[128 = 0]

[116 148 141 135 139 112 123  99  96 146 108 177 141 137 143 111 161 152
 133 109 115 130 173 132 186 151 136 146 129  98 125 118 113 120 108 161
 141 150 113 159 164 156 116] : moni/<62>
[136 151 135 166 169 117  95 106 101 107 127 167 127 137 100 113 140 127
 132 157 149 158 151 143 132 123 141 124 132 135 106 131 137 141 168 120
 139 118 123 155 128 112 111] : moni/<66>
[ 98 161 144 145 146 108 125 117  82 106 110 199 130 118 136  61 130 148
 156 115 122 144 171 131 160 149 132 155 128 105 110 167 103 125 134 117
 172 144 100 160 162  89  97] : moni/<62>
[129 125  98  63  88 157 115  94 150 149 124 155 113 116 217  98 158 127
 163  72 103 152 123 107 136 141 105 197 180 110 112 121 168 133  87 123
  83 133 145 107 150 134 134] : lutez/<62>
[131 151 143 148 146 112 120  95  94 128 132 186 146 142 150  94 142 148
 100 129 132 153 164 132 119 139 139 162 133 118 132 125 145 153  83 178
 166 117 121 147 168 114 148] : moni/<62>
[106  73 136  20 111 155 123 131 165  88 153  85 112 142 180 112 145  97
 110  78 137 176  73 116  94 135 111 129 157 177 126 150 146 113  94 151
 100 123 137  80 100 118 138] : muton/<62>
[112 107 129 104 118 125 142  81 111 155 125 136 117 123 163  93 137 131
 154  97  92 160 135 115 148 133 135 140 133 121 124 142 120 129 107 105
 122 126 100 137 118 161 121] : lutez/<62>
[139 106  96  92  96 119 133 138  90 106 143 134 128 142 152 109 122 124
 174  92 117 144 101 104 136 190 133  98 130 157 116 152 115 116  80 123
  76 142 130 113 138 109  91] : buzo/<66>
[107 132 137  97 122 110  92 112 120 126 116 138 101 119 165 109 140 131
 153 113 115 137 149  80 145 125 137 152 135 119 117 142 145 131 108 131
 126 140 114 124 136 160 108] : moni/<62>
[114 116 100 171 126 125 128 120 131 110  63 179 137  95 171  91 151 129
 135 137 127 120 167 114 184 129 143 167 146 121 102 139 131 139 147 115
 160 166 137 164 173 116 114] : moni/<62>
[ 89 114 212   4 143 140 150  71 104 132 152 100 147 127 118 124 143 153
  91 125 147 204 130 145 114 121 129 182 133 133 116 131 135 116  62 178
 175  97  57 117  99 126 118] : muton/<62>
[ 70 124  88 152 136 131 120 119 126 111  93 196 123 131 170 113 136 145
 146 127 109 138 184 134 180 119 135 174 124 100  96 141 143 150 151 142
 171 148 101 164 143 120 122] : moni/<62>
[102  78 135  39  88 150 140 145 189  79 142  89 121 120 193 121 129 129
 114  98 158 159 131 121  87 148 139 139 145 163 105 154 191 123 121 138
 127 118 138  80  97 105 130] : muton/<57>
[123 112 109 130 135 139 107 134 168  86 126 118 119  95 163 122 134 125
 103 125 137 126 122 141 137 112 128 135 157 141 117 122 210 139 165 165
 121 119 161 116 119 124 118] : taf/<62>
[129 124  96 137  88 110  93 107 101 121 127 154 119 115 146 105 134 111
 177 101  96 112 122  96  14 161 125 133 119 131 129 156 120 130 127  95
 115 133 136 129 149 139 110] : buzo/<62>
[130  72 193  81 124 109 111 152 165  54 154 137 113 145 175 174 143 127
 121 133 148 145 116 130  62 171 131 145 141 165 123 154 190 114 112 162
 140 128 157 101 136  46 133] : taf/<66>
[112 118 131 118 131 139 130 115 125 132 125 155 130 106 160 120 133 112
 141 110 111 131 129 110 134 127 116 139 148 132 109 126 131 129 115 140
 110 130 113 119 147 145 117] : buzo/<62>
[124 103 119  65  86 120 129 178 172  49 127 114 113 103 163 118 124 125
 184 100 195 158 116 114  93 104 155 154 143 142 116 167 165 122 119 132
 138 133 137  89 102  68 137] : taf/<62>
[131 116 134  69  90 129 131  89 116 163 153 138 125 112 180  96 138 105
 143  90  92 131 101 105 138 117 126 124 150 139 131 135 118 135 120 123
  80 128 145 117 128 177 126] : buzo/<62>
[110  91 135  38 105 116 149  88  95 151 135 124 135 115 176  99 115 124
  43  82  93 144  88 104 173 124 136 136 149 156 100 150 128 116 102 115
  80 144  94 120 112 191 106] : buzo/<62>
[102  77 146  39 108 146 154 127 125 105 141 101 140 139 163 116 138 118
 128  98 134 202  97 126 115 150 132 134 143 176 115 163 156 111  83 136
 106 140 108 106 107 106 160] : muton/<62>
[143 121  96  61 102 104 123 117  68 117 127 143 134 131 161  99 126 130
 180  79 125 156  71  79  94 200 136 103 156 158 134 159 118 136  46 126
  74 157 131 115 157 104  86] : buzo/<66>
[119 117  75 169  99  66 125 125 113 126  94 185 123 152 158 113 133 120
 178 101 111 117 141  85 179 138 134 119 144 127 113 142 123 133 138  95
 117 155 131 130 160 132 120] : moni/<62>
[ 71 110 200  40  98 109 140 124 127  89 150  94 119 127 163 113 130 126
 118 107 138 173  98 133  77 139 143 163 137 158 122 166 184 118  94 159
 124 132 109  94 102  96 116] : muton/<57>
[118 101 123 130 132 123 115 108  99 160 103 142 117 125 169 102 127 131
 153 100  97 132 128 132 170 186 128 131 140 107 122 140 102 133 141  95
 117 129 117 129 135 153 114] : moni/<62>
[116 105 119  93 109 137 128 100 110 132  61 172 117 106 188  86 139 129
 163  98 109 137 155 107 231 128 128 166 147 104  96 152 124 134 103 127
 141 163 107 152 102 152 111] : moni/<62>
[111 116 137  74 102 115 135 130 102 106 120 137 114 112 160 115 127 123
 183 103 110 150 128 107 151 135 141 135 141 109 107 150 120 125  84 115
 133 147  92 108 128 105 134] : lutez/<62>
